W =
95 95 99 104 95 95 110 96 109 98 92
96 93 100 103 96 98 108 95 106 97 95
99 100 99 122 93 90 120 95 104 97 100
76 64 122 89 70 94 102 120 128 102 46
W[0][0] -> 95
W[0][7] -> 96
W[2][10] -> 100
W[:, 3] -> [104, 103, 122, 89]
W[3][9] -> 102
W[2][6] -> 120
W[2][0] -> 99
W[1][0] -> 96
W[3][0] -> 76
W[0][1] -> 95
W[0] -> [95, 95, 99, 104, 95, 95, 110, 96, 109, 98, 92]
W[0][6] -> 110
W[1][6] -> 108
W[1][9] -> 97
W[2][8] -> 104

B =
[[106  88 137 127 119  61 107 123  66 108 156  88 108  61]
 [112  93 116 112 114  81 109 117  68 102 156 100 103  81]
 [ 97  92 142 140 118  59 106 131  69  98 156 103 112  59]]
B[0, 0]	106
B[1, 8]	68
B[1, 3]	112
B[1]	[112, 93, 116, 112, 114, 81, 109, 117, 68, 102, 156, 100, 103, 81]
B[0, 10]	156
B[:, 8]	[66, 68, 69]
B[2, 5]	59
B[1, 9]	102
B[:, 12]	[108, 103, 112]
B[1, 1]	93
B[2]	[97, 92, 142, 140, 118, 59, 106, 131, 69, 98, 156, 103, 112, 59]
B[:, 3]	[127, 112, 140]
B[2, 8]	69
B[2, 10]	156

a =
106 93 99 100 98
76 107 122 105 117
85 102 126 102 114
98 111 98 95 95
96 101 99 102 105
103 108 90 96 91
107 98 93 97 90
65 87 164 115 145
67 93 159 113 142
a[0][0] -> 106
a[4][4] -> 105
a[:, 4] -> [98, 117, 114, 95, 105, 91, 90, 145, 142]
a[5] -> [103, 108, 90, 96, 91]
a[1][4] -> 117
a[7][2] -> 164
a[:, 0] -> [106, 76, 85, 98, 96, 103, 107, 65, 67]
a[6][2] -> 93
a[7][3] -> 115
a[5][4] -> 91
a[8] -> [67, 93, 159, 113, 142]
a[3][0] -> 98
a[0] -> [106, 93, 99, 100, 98]
a[3] -> [98, 111, 98, 95, 95]

M = array([ 93,  64,  45, 131, 115, 128, 109, 161])
M[0] = 93
M[-2] = 109
M[-7] = 64
M[-6] = 45

data =
[[143 110  68  91]
 [165 115  53  87]
 [169 112  49  89]
 [148 106  64  96]
 [159 113  57  88]]
data[0][0]: 143
data[4][0]: 159
data[:, 3]: [91, 87, 89, 96, 88]
data[1]: [165, 115, 53, 87]
data[2][1]: 112
data[0][1]: 110
data[3][1]: 106
data[0][3]: 91
data[:, 2]: [68, 53, 49, 64, 57]
data[4]: [159, 113, 57, 88]

A = 44 109 63 124 172
A[0]	44
A[1]	109
A[3]	124

arr =
108,79,96,153,133,70,86,96,74,71,103,84,67,85,101
122,82,107,138,93,59,114,117,66,76,110,106,61,113,123
114,144,80,70,98,149,114,84,160,150,106,131,129,126,83
arr[0, 0]	108
arr[1, 3]	138
arr[1, 0]	122
arr[1, 4]	93
arr[0]	[108, 79, 96, 153, 133, 70, 86, 96, 74, 71, 103, 84, 67, 85, 101]
arr[2, 1]	144
arr[:, 12]	[67, 61, 129]
arr[1, 5]	59
arr[:, 11]	[84, 106, 131]
arr[2, 5]	149
arr[1]	[122, 82, 107, 138, 93, 59, 114, 117, 66, 76, 110, 106, 61, 113, 123]
arr[1, 8]	66

m =
[[ 63  77  76  86  78  87  95  99 104 107 109 115 115]
 [102 111 112 106 108 113 116 107  98 104 100  98 107]
 [148 128 117 100  95  87  76  75  63  55  55  45  35]
 [112  94  80  91  80  81  83  82  74  86  67  73  71]
 [137 131 123 116 105 114  89  91  79  79  82  76  73]
 [104  96  95  94  91  82  89  87  82  80  78  82  86]
 [131 132 126 115 109 106  95  93  91  80  74  64  60]
 [ 50  58  64  78  87 104 100 115 127 126 139 149 140]
 [ 91  77  67  68  71  69  70  78  64  94  79  83  88]
 [113  91  84  82  80  73  76  80  64  71  66  62  39]]
Indices start at 0.
(0, 0)	63
(8, 4)	71
(4, 0)	137
(7, 7)	115
(1, 11)	98
(9, 1)	91
(4, 6)	89
(9, 4)	80
(7, 10)	139
(6, 12)	60
(1, 3)	106
(6, 1)	132
(8, 8)	64
(7, 3)	78
(9, 2)	84
(7, 1)	58
(3, 5)	81
(6, 11)	64
(3, 4)	80
(5, 9)	80
(2, 8)	63
(3, 3)	91
(5, 3)	94
(2, 7)	75
(1, 10)	100
(0, 11)	115
(0, 4)	78
(4, 4)	105
(6, 8)	91
(6, 4)	109
(8, 2)	67

X =
[[ 67 124 105 115 120]
 [ 98 102  95  79 132]
 [113  92  77  77 105]
 [ 77 118  80 144  67]
 [ 69 126 108  89 118]
 [113  80 141 118  83]
 [ 99  46 111 155  79]]
Rows and columns are counted from 0.
(0, 0) = 67
(2, 3) = 77
(0, 2) = 105
(3, 1) = 118
(3, 2) = 80
(1, 2) = 95
(5, 1) = 80
(1, 0) = 98
(2, 2) = 77
(3, 0) = 77
(5, 4) = 83
(6, 1) = 46
(4, 4) = 118

x =
[[116  53 154  80  50]
 [ 53  84 129 106  50]
 [136  48  74 153 118]
 [ 97  80 123 117  77]
 [ 97 116  50  98 136]
 [118  83 102  85 113]
 [ 75 101 115 104  69]
 [ 83  95 112  91  77]
 [101 107 124  38  95]
 [141  87 107  79 127]
 [158  79  66  87 139]
 [ 74  93 120  90  57]]
x[0, 0] => 116
x[8, 3] => 38
x[11, 1] => 93
x[6] => [75, 101, 115, 104, 69]
x[2] => [136, 48, 74, 153, 118]
x[5] => [118, 83, 102, 85, 113]
x[:, 3] => [80, 106, 153, 117, 98, 85, 104, 91, 38, 79, 87, 90]
x[6, 1] => 101
x[11, 3] => 90
x[3] => [97, 80, 123, 117, 77]
x[:, 2] => [154, 129, 74, 123, 50, 102, 115, 112, 124, 107, 66, 120]
x[9, 4] => 127
x[4, 3] => 98
x[6, 2] => 115
x[10, 2] => 66
x[9, 1] => 87
x[11, 4] => 57
x[0] => [116, 53, 154, 80, 50]
x[10, 0] => 158
x[1, 4] => 50
x[11] => [74, 93, 120, 90, 57]
x[:, 1] => [53, 84, 48, 80, 116, 83, 101, 95, 107, 87, 79, 93]
x[2, 0] => 136
x[0, 2] => 154

grid = 40 134 52 25 99
grid[0] = 40
grid[2] = 52
grid[3] = 25
grid[1] = 134
